Below are the code and all the weights of a small trained network. Each question names an input and a target symbol and asks about switching units off, where a switched-off unit gives its printed mean instead of its output.

import numpy as np


def w(rows, s, z=0):
    codes = np.array(rows[::2]) - 128.0
    scale = np.full(codes.shape[1], s)
    scale[-1] = z or s
    return codes * scale


def f(y):
    return y / 2 * (1 + np.tanh(0.7978845608 * (y + 0.044715 * y**3)))


def softmax(a):
    e = np.exp(a - a.max(-1, keepdims=True))
    return e / e.sum(-1, keepdims=True)


def log_softmax(a):
    a = a - a.max(-1, keepdims=True)
    return a - np.log(np.exp(a).sum(-1, keepdims=True))


def net(x, mask):
    ids = ['αβγεζηθλξπστφψ'.index(c) for c in x.split()]
    T = len(ids)
    res = E[ids] + P[:T]
    u = 0
    for l in range(2):
        q, k, v = (res @ M[l].T for M in (Q, K, V))
        z = softmax(np.where(np.tri(T) > 0, q @ k.T / 2**0.5, -1e9)) @ v
        res = res + np.where(mask[u], z, O[l][:, -1]) @ O[l][:, :-1]
        u += 1
        y = f(res @ A[l][:, :-1].T + A[l][:, -1])
        res = res + np.where(mask[u : u + 8], y, B[l][:, -1]) @ B[l][:, :-1]
        u += 8
    return log_softmax(res[-1] @ U[:, :-1].T + U[:, -1])


Q, K, V, O, A, B = {}, {}, {}, {}, {}, {}
E = w([
[114,132,156,41,130,167,119,134],'α',
[72,131,209,146,146,74,86,64],'β',
[116,211,109,95,135,59,139,179],'γ',
[123,220,129,118,164,224,141,201],'ε',
[106,136,71,133,96,139,108,142],'ζ',
[194,193,79,190,78,167,140,98],'η',
[106,190,120,81,76,85,154,181],'θ',
[164,79,186,113,129,86,99,189],'λ',
[91,139,80,132,67,151,108,136],'ξ',
[196,133,60,37,157,145,83,58],'π',
[210,98,3,176,71,186,109,134],'σ',
[120,138,75,141,124,120,119,155],'τ',
[192,134,169,151,151,76,72,53],'φ',
[115,229,175,222,100,160,212,132],'ψ',
],0.016)
P = w([
[64,159,77,200,142,147,254,106],'0',
[106,180,97,144,122,126,154,146],'1',
[105,166,105,134,140,129,160,135],'2',
[96,149,116,129,144,125,168,126],'3',
[147,154,138,117,125,139,132,149],'4',
[142,142,133,108,138,146,121,140],'5',
[134,122,144,100,135,137,131,139],'6',
[148,120,155,94,137,143,118,136],'7',
[146,112,164,87,137,144,121,123],'8',
[149,96,172,81,143,144,116,111],'9',
[144,89,185,77,142,142,109,104],'10',
[148,77,192,69,147,143,114,95],'11',
[149,69,204,59,137,146,98,94],'12',
[136,58,205,62,154,148,86,81],'13',
],0.0091)
Q[0] = w([
[84,204,153,7,122,33,112,127],'0.h1',
[20,89,84,144,139,73,188,87],'0.h1',
],0.022)
K[0] = w([
[147,32,231,14,174,119,73,64],'0.h1',
[95,73,99,146,131,89,252,83],'0.h1',
],0.027)
V[0] = w([
[231,126,128,92,167,11,252,189],'0.h1',
[167,151,103,219,238,68,64,134],'0.h1',
],0.014)
O[0] = w([
[116,132,172,133,145,150,2,137,75],'0.h1',
[122,60,166,83,105,99,119,60,2],'0.h1',
],0.009,0.0067)
A[0] = w([
[118,51,140,161,127,111,157,212,4],'0.n1',
[212,103,125,223,160,44,106,78,88],'0.n2',
[79,57,169,70,164,211,136,144,87],'0.n3',
[104,88,125,99,54,113,123,156,51],'0.n4',
[157,14,85,133,77,159,109,207,93],'0.n5',
[174,147,173,167,125,165,102,95,22],'0.n6',
[110,7,186,236,95,75,144,241,7],'0.n7',
[98,21,35,223,136,87,96,130,47],'0.n8',
],0.013,0.0034)
B[0] = w([
[125,80,89,156,62,192,87,126,97],'0.n1',
[162,97,118,213,252,241,162,160,249],'0.n2',
[129,169,96,163,156,107,142,157,196],'0.n3',
[144,130,148,113,196,112,142,96,121],'0.n4',
[226,128,177,137,172,25,102,150,252],'0.n5',
[173,155,106,144,82,56,196,153,158],'0.n6',
[151,48,176,70,88,204,141,158,139],'0.n7',
[139,238,172,69,92,200,140,53,204],'0.n8',
],0.013,0.0027)
Q[1] = w([
[115,27,81,140,129,138,3,176],'1.h1',
[133,148,183,119,100,15,84,149],'1.h1',
],0.047)
K[1] = w([
[143,101,242,254,125,73,70,120],'1.h1',
[163,23,124,68,121,94,80,95],'1.h1',
],0.039)
V[1] = w([
[124,202,141,193,141,105,55,108],'1.h1',
[142,141,1,99,115,117,45,73],'1.h1',
],0.0059)
O[1] = w([
[129,255,87,207,192,90,96,27,117],'1.h1',
[71,236,159,195,75,112,149,68,4],'1.h1',
],0.0024,0.0038)
A[1] = w([
[161,82,52,215,17,122,170,96,50],'1.n1',
[30,187,198,159,6,140,108,67,123],'1.n2',
[5,114,109,8,83,48,92,101,105],'1.n3',
[37,107,195,149,120,66,12,42,2],'1.n4',
[58,117,136,44,117,193,26,15,115],'1.n5',
[12,57,211,172,160,41,140,117,111],'1.n6',
[3,146,192,128,124,133,29,169,41],'1.n7',
[130,115,8,27,79,72,173,37,78],'1.n8',
],0.011,0.0099)
B[1] = w([
[112,91,122,99,6,150,146,148,173],'1.n1',
[118,176,147,181,132,111,135,85,206],'1.n2',
[173,89,186,125,148,118,200,131,221],'1.n3',
[95,158,99,4,131,15,127,121,171],'1.n4',
[150,80,150,80,160,227,97,100,197],'1.n5',
[95,130,134,129,79,227,84,91,254],'1.n6',
[138,114,106,204,82,126,82,193,179],'1.n7',
[124,121,39,148,126,78,108,150,201],'1.n8',
],0.019,0.0028)
U = w([
[60,211,101,43,169,161,178,217,253],'α',
[102,62,79,137,131,41,177,97,160],'β',
[76,119,127,107,136,56,80,97,188],'γ',
[143,103,16,97,133,125,89,87,65],'ε',
[116,137,66,139,103,98,133,69,52],'ζ',
[216,166,111,108,107,115,136,66,33],'η',
[116,115,95,178,115,111,97,140,51],'θ',
[129,62,171,124,117,130,119,177,57],'λ',
[154,98,80,112,36,140,165,115,34],'ξ',
[73,128,254,166,110,68,231,112,104],'π',
[108,113,102,131,133,84,137,79,132],'σ',
[83,102,142,134,115,152,105,46,164],'τ',
[105,94,152,63,136,98,180,65,81],'φ',
[131,84,115,191,178,126,152,105,82],'ψ',
],0.0059,0.005)

Each question gives the input, a string of symbols that net reads in full, and the target symbol t.
The units are the heads (2 rows each of Q, K, V and O) and the neurons (one row each of A and B). Each row of codes is followed by its name. A weight is (code - 128) times the scale printed after its matrix; where a second scale follows, it is the last column's (O, A, B and U).
mask holds one flag per unit, layer by layer, with each layer's heads first. A switched-off unit (its flag False) gives its mean, the last column of its rows in O or B, instead of its output. The means were averaged over made-up inputs and are rounded, as every weight is.
A unit's drop is (log p(t) with every unit on - log p(t) with that unit switched off) / (log p(t) with every unit on - log p(t) with every unit switched off).
The circuit of an input: a set's keep is (log p(t) with only the set's units on - log p(t) with every unit switched off) / (log p(t) with every unit on - log p(t) with every unit switched off). Starting from the 12 units with the biggest drops (on a tie, the unit counted first), units are removed one at a time, each time the one whose removal leaves the highest keep (on an exact tie, the one counted first), for as long as the keep stays at least 0.8.
units of the circuit, in order: the units of the circuit, biggest drop first
unit that matters most: the unit with the biggest drop
top k neurons: the k neurons with the biggest drops, biggest first
k most important neurons of layer l: the k neurons of layer l with the biggest drops, biggest first
drop of u: that unit's drop, to one decimal
input γ β γ θ, target β: top 2 neurons => (1.n8, 1.n3)
input γ γ γ σ φ φ η ε α σ β η, target ξ: top neuron => (1.n1)
input γ β ζ, target γ: units of the circuit, in order => (1.n4, 0.h1)
input α η γ β α τ ψ β λ γ γ, target λ: top 3 neurons => (1.n7, 0.n7, 1.n3)
input β α α σ λ γ γ, target λ: units of the circuit, in order => (0.h1, 1.n7, 1.n3, 0.n2)
input α π α θ α ζ τ α η η θ α σ, target η: units of the circuit, in order => (0.n5, 0.n8)
input ψ η α σ, target η: units of the circuit, in order => (0.n8, 0.n5)
input β β β σ ζ ξ, target β: units of the circuit, in order => (0.h1, 1.n8, 0.n2, 1.n6)
input θ ζ α γ λ α π, target ε: top 4 neurons => (1.n8, 0.n2, 1.n5, 0.n5)
input λ θ β τ, target λ: top 2 neurons => (0.n7, 1.n7)
input ψ π ψ σ θ, target π: top 2 neurons => (0.n2, 1.n3)
input α ψ α γ γ π σ γ π, target ε: units of the circuit, in order => (1.n8, 1.n5, 0.n2)
input γ η γ φ σ γ γ, target φ: units of the circuit, in order => (0.h1, 1.n3, 1.n4, 1.n5)
input γ ψ α ξ, target γ: unit that matters most => 1.n4
input λ ψ λ, target λ: units of the circuit, in order => (0.n7, 0.h1)
input τ γ θ σ γ α θ τ α γ α η λ, target λ: 2 most important neurons of layer 0 => (0.n7, 0.n5)
input θ γ ψ ζ, target θ: units of the circuit, in order => (0.h1, 1.n7)
input β α β β γ, target β: top 2 neurons => (1.n8, 0.n2)
input γ α γ α φ θ, target φ: 2 most important neurons of layer 0 => (0.n4, 0.n2)
input θ η ψ γ σ ξ γ λ α φ ψ, target π: unit that matters most => 1.n2
input γ γ σ γ ζ, target γ: 2 most important neurons of layer 0 => (0.n2, 0.n8)
input ξ η ζ, target ξ: top 2 neurons => (1.n1, 0.n1)
input γ σ ζ α π σ ζ η π τ γ, target π: 2 most important neurons of layer 0 => (0.n2, 0.n5)
input θ ξ ζ γ, target γ: drop of 1.h1 => 0.2
input ε β σ α π θ θ, target π: drop of 1.n3 => 0.3
